Below are the code and all the weights of a small trained network. Each question names an input and a target symbol and asks about switching units off, where a switched-off unit gives its printed mean instead of its output.

import numpy as np


def w(rows, s, z=0):
    codes = np.array(rows[::2]) - 128.0
    scale = np.full(codes.shape[1], s)
    scale[-1] = z or s
    return codes * scale


def f(y):
    return y / 2 * (1 + np.tanh(0.7978845608 * (y + 0.044715 * y**3)))


def softmax(a):
    e = np.exp(a - a.max(-1, keepdims=True))
    return e / e.sum(-1, keepdims=True)


def log_softmax(a):
    a = a - a.max(-1, keepdims=True)
    return a - np.log(np.exp(a).sum(-1, keepdims=True))


def net(x, mask):
    ids = ['γδζηθλπτφ'.index(c) for c in x.split()]
    T = len(ids)
    res = E[ids] + P[:T]
    r = res
    for j in range(3):
        rows = slice(2 * j, 2 * j + 2)
        q, k, v = (r @ M[0][rows].T for M in (Q, K, V))
        z = softmax(np.where(np.tri(T) > 0, q @ k.T / 2**0.5, -1e9)) @ v
        o = O[0][rows]
        res = res + np.where(mask[j], z, o[:, -1]) @ o[:, :-1]
    y = f(res @ A[0][:, :-1].T + A[0][:, -1])
    res = res + np.where(mask[3:7], y, B[0][:, -1]) @ B[0][:, :-1]
    return log_softmax(res[-1] @ U[:, :-1].T + U[:, -1])


Q, K, V, O, A, B = {}, {}, {}, {}, {}, {}
E = w([
[144,218,252,155,84],'γ',
[136,99,167,74,180],'δ',
[181,113,120,128,167],'ζ',
[155,156,96,97,144],'η',
[203,81,140,118,159],'θ',
[86,179,132,91,190],'λ',
[109,166,84,67,109],'π',
[121,144,98,107,167],'τ',
[211,131,112,131,103],'φ',
],0.014)
P = w([
[139,94,114,129,167],'0',
[176,156,149,26,153],'1',
[179,180,161,92,141],'2',
[181,199,101,101,85],'3',
[51,75,193,175,149],'4',
[102,92,99,197,88],'5',
[100,50,136,117,46],'6',
[119,209,112,143,156],'7',
[216,152,141,3,48],'8',
[96,132,158,101,102],'9',
],0.014)
Q[0] = w([
[254,206,117,35,116],'H1',
[122,49,124,145,36],'H1',
[148,190,104,180,160],'H2',
[190,197,115,60,127],'H2',
[106,44,137,214,156],'H3',
[157,123,140,66,142],'H3',
],0.0094)
K[0] = w([
[64,83,98,238,86],'H1',
[220,222,89,129,110],'H1',
[76,83,255,155,178],'H2',
[72,72,99,249,115],'H2',
[175,143,132,62,166],'H3',
[70,66,24,169,152],'H3',
],0.0085)
V[0] = w([
[17,148,132,17,134],'H1',
[94,129,163,111,217],'H1',
[133,253,140,112,79],'H2',
[113,152,202,159,180],'H2',
[38,128,79,161,102],'H3',
[119,167,73,153,181],'H3',
],0.012)
O[0] = w([
[195,127,85,150,89,89],'H1',
[209,8,152,150,104,144],'H1',
[199,225,107,102,111,247],'H2',
[160,113,196,57,95,206],'H2',
[181,136,140,194,122,3],'H3',
[183,146,140,146,207,84],'H3',
],0.012,0.0067)
A[0] = w([
[66,222,195,79,148,253],'N1',
[125,115,189,181,206,108],'N2',
[152,205,122,167,140,151],'N3',
[107,27,31,128,255,213],'N4',
],0.0056,0.0026)
B[0] = w([
[71,122,81,48,178,250],'N1',
[68,153,101,238,169,125],'N2',
[103,244,112,151,113,143],'N3',
[254,110,48,31,168,141],'N4',
],0.0078,0.013)
U = w([
[146,149,147,69,79,245],'γ',
[92,17,150,134,2,3],'δ',
[83,83,165,157,129,82],'ζ',
[196,115,20,79,167,227],'η',
[54,51,153,149,103,13],'θ',
[195,117,160,158,72,33],'λ',
[174,233,99,203,129,34],'π',
[148,127,158,171,138,81],'τ',
[53,181,113,158,176,9],'φ',
],0.007,0.0039)

Each question gives the input, a string of symbols that net reads in full, and the target symbol t.
The units are the heads (2 rows each of Q, K, V and O) and the neurons (one row each of A and B). Each row of codes is followed by its name. A weight is (code - 128) times the scale printed after its matrix; where a second scale follows, it is the last column's (O, A, B and U).
mask holds one flag per unit, heads first, then neurons. A switched-off unit (its flag False) gives its mean, the last column of its rows in O or B, instead of its output. The means were averaged over made-up inputs and are rounded, as every weight is.
A unit's drop is (log p(t) with every unit on - log p(t) with that unit switched off) / (log p(t) with every unit on - log p(t) with every unit switched off).
The circuit of an input: a set's keep is (log p(t) with only the set's units on - log p(t) with every unit switched off) / (log p(t) with every unit on - log p(t) with every unit switched off). Starting from all 7 units, units are removed one at a time, each time the one whose removal leaves the highest keep (on an exact tie, the one counted first), for as long as the keep stays at least 0.8.
circuit, biggest first: the units of the circuit, biggest drop first
most important unit: the unit with the biggest drop
top k neurons: the k neurons with the biggest drops, biggest first
which heads matter: for each layer, one digit per head in row order, 1 if its drop is at least 0.15 and else 0, layers parted by /
drop when u is switched off: that unit's drop, to one decimal
input π φ γ γ φ φ γ ζ, target φ: most important unit	H1
input δ δ π γ, target δ: circuit, biggest first	H2, H1
input λ π γ π τ, target π: which heads matter	110
input γ φ θ φ φ π φ γ η γ, target φ: circuit, biggest first	H1, H2, N1
input π γ λ π, target π: which heads matter	111
input π λ γ λ, target π: which heads matter	111
input γ γ γ π π δ δ, target π: which heads matter	010
input λ π γ φ π γ π γ, target π: which heads matter	101
input φ θ π π τ, target η: which heads matter	011
input φ γ η, target φ: which heads matter	100
input φ γ γ φ π γ φ, target φ: which heads matter	110
input π π γ, target π: which heads matter	111
input λ η φ γ, target λ: which heads matter	100
input η φ φ φ π π φ γ ζ, target π: most important unit	H3
input η π φ φ δ ζ γ, target φ: circuit, biggest first	H1, H2
input π γ π η, target π: top 2 neurons	N1, N3
input η φ λ γ γ φ λ γ δ, target φ: drop when N2 is switched off	0.0
input φ γ π, target φ: drop when H2 is switched off	0.2
input π φ γ τ, target π: drop when H3 is switched off	0.2
input γ λ θ γ δ θ γ π, target δ: most important unit	H2
